Here is a tiny trained network, its code and every weight. The questions are about switching its units off for an input and a class, where a switched-off unit gives its printed mean instead of its output.

import numpy as np


def w(rows, s, z=0):
    codes = np.array(rows[::2]) - 128.0
    scale = np.full(codes.shape[1], s)
    scale[-1] = z or s
    return codes * scale


def f(y):
    return y / 2 * (1 + np.tanh(0.7978845608 * (y + 0.044715 * y**3)))


def log_softmax(a):
    a = a - a.max(-1, keepdims=True)
    return a - np.log(np.exp(a).sum(-1, keepdims=True))


def net(x, mask):
    res = np.array(x, float).reshape(1, 5) / 4 @ E
    y = f(res @ A[0][:, :-1].T + A[0][:, -1])
    res = res + np.where(mask, y, B[0][:, -1]) @ B[0][:, :-1]
    return log_softmax(res[-1] @ U[:, :-1].T + U[:, -1])


A, B = {}, {}
E = w([
[126,118,216,233],'x0',
[123,206,91,140],'x1',
[254,153,96,119],'x2',
[111,50,102,170],'x3',
[135,121,227,45],'x4',
],0.0074)
A[0] = w([
[113,135,179,20,188],'n0',
[148,168,98,135,61],'n1',
[153,157,129,163,136],'n2',
[104,168,73,139,200],'n3',
[160,91,163,119,191],'n4',
[79,116,105,144,251],'n5',
[191,190,132,176,118],'n6',
[148,125,109,138,25],'n7',
[130,172,73,174,170],'n8',
[125,122,165,187,115],'n9',
[113,69,117,126,119],'n10',
[103,53,121,134,122],'n11',
[130,95,169,53,209],'n12',
[135,82,170,248,157],'n13',
[171,163,120,143,161],'n14',
[178,215,168,114,222],'n15',
[116,147,76,79,100],'n16',
[89,121,48,66,151],'n17',
[140,185,136,97,212],'n18',
],0.017,0.003)
B[0] = w([
[191,140,242,72,225],'n0',
[135,114,103,99,153],'n1',
[93,113,103,96,155],'n2',
[171,139,53,129,182],'n3',
[76,209,172,146,166],'n4',
[154,132,121,206,182],'n5',
[26,153,79,78,189],'n6',
[136,106,141,109,130],'n7',
[145,93,38,92,194],'n8',
[134,33,135,134,183],'n9',
[151,157,129,191,158],'n10',
[124,198,138,214,176],'n11',
[128,191,216,109,199],'n12',
[120,6,183,191,253],'n13',
[90,141,121,82,166],'n14',
[77,145,120,29,208],'n15',
[206,133,115,104,176],'n16',
[227,120,74,178,203],'n17',
[149,149,132,67,179],'n18',
],0.023,0.011)
U = w([
[178,189,214,103,214],'0',
[254,174,84,122,188],'1',
[83,19,188,184,141],'2',
[127,112,95,133,3],'3',
[185,171,200,18,59],'4',
[118,186,178,152,23],'5',
[46,107,165,85,134],'6',
[102,123,77,29,245],'7',
],0.0074,0.0036)

Each question gives the input, the list of numbers given to net, and the class t.
The units are the neurons (one row each of A and B). Each row of codes is followed by its name. A weight is (code - 128) times the scale printed after its matrix; where a second scale follows, it is the last column's (A, B and U).
mask holds one flag per neuron, in row order. A switched-off neuron (its flag False) gives its mean, the last column of its row in B, instead of its output. The means were averaged over made-up inputs and are rounded, as every weight is.
A unit's drop is (log p(t) with every unit on - log p(t) with that unit switched off) / (log p(t) with every unit on - log p(t) with every unit switched off).
The circuit of an input: a set's keep is (log p(t) with only the set's units on - log p(t) with every unit switched off) / (log p(t) with every unit on - log p(t) with every unit switched off). Starting from the 12 units with the biggest drops (on a tie, the unit counted first), units are removed one at a time, each time the one whose removal leaves the highest keep (on an exact tie, the one counted first), for as long as the keep stays at least 0.8.
circuit, biggest first: the units of the circuit, biggest drop first
top k neurons: the k neurons with the biggest drops, biggest first
drop of u: that unit's drop, to one decimal
input [-8,-4,-8,-2,5], class 0: circuit, biggest first -> n15, n12
input [4,5,4,4,2], class 7: circuit, biggest first -> n6
input [0,-7,6,-3,-2], class 6: circuit, biggest first -> n0, n17
input [-1,3,5,5,3], class 7: top 3 neurons -> n0, n13, n12
input [5,-4,8,-1,-4], class 6: top 2 neurons -> n6, n13
input [0,-5,-6,3,4], class 0: top 2 neurons -> n0, n12
input [-3,1,8,6,-5], class 7: top 2 neurons -> n6, n14
input [6,2,1,-2,2], class 6: top 4 neurons -> n15, n6, n17, n5
input [4,-7,4,1,6], class 0: top 2 neurons -> n4, n12
input [1,6,-5,-3,-3], class 7: top 4 neurons -> n17, n11, n0, n10
input [7,4,6,3,-4], class 2: top 2 neurons -> n13, n9
input [3,1,-1,-2,-7], class 2: top 2 neurons -> n13, n15
input [4,-8,1,-8,-1], class 6: drop of n17 -> 0.3
input [0,6,-6,3,-8], class 1: circuit, biggest first -> n3
input [4,-7,7,6,5], class 2: drop of n13 -> 1.3
input [-1,2,-2,0,-3], class 1: drop of n13 -> 0.1
input [-1,-1,-4,-2,-4], class 1: drop of n13 -> 0.4
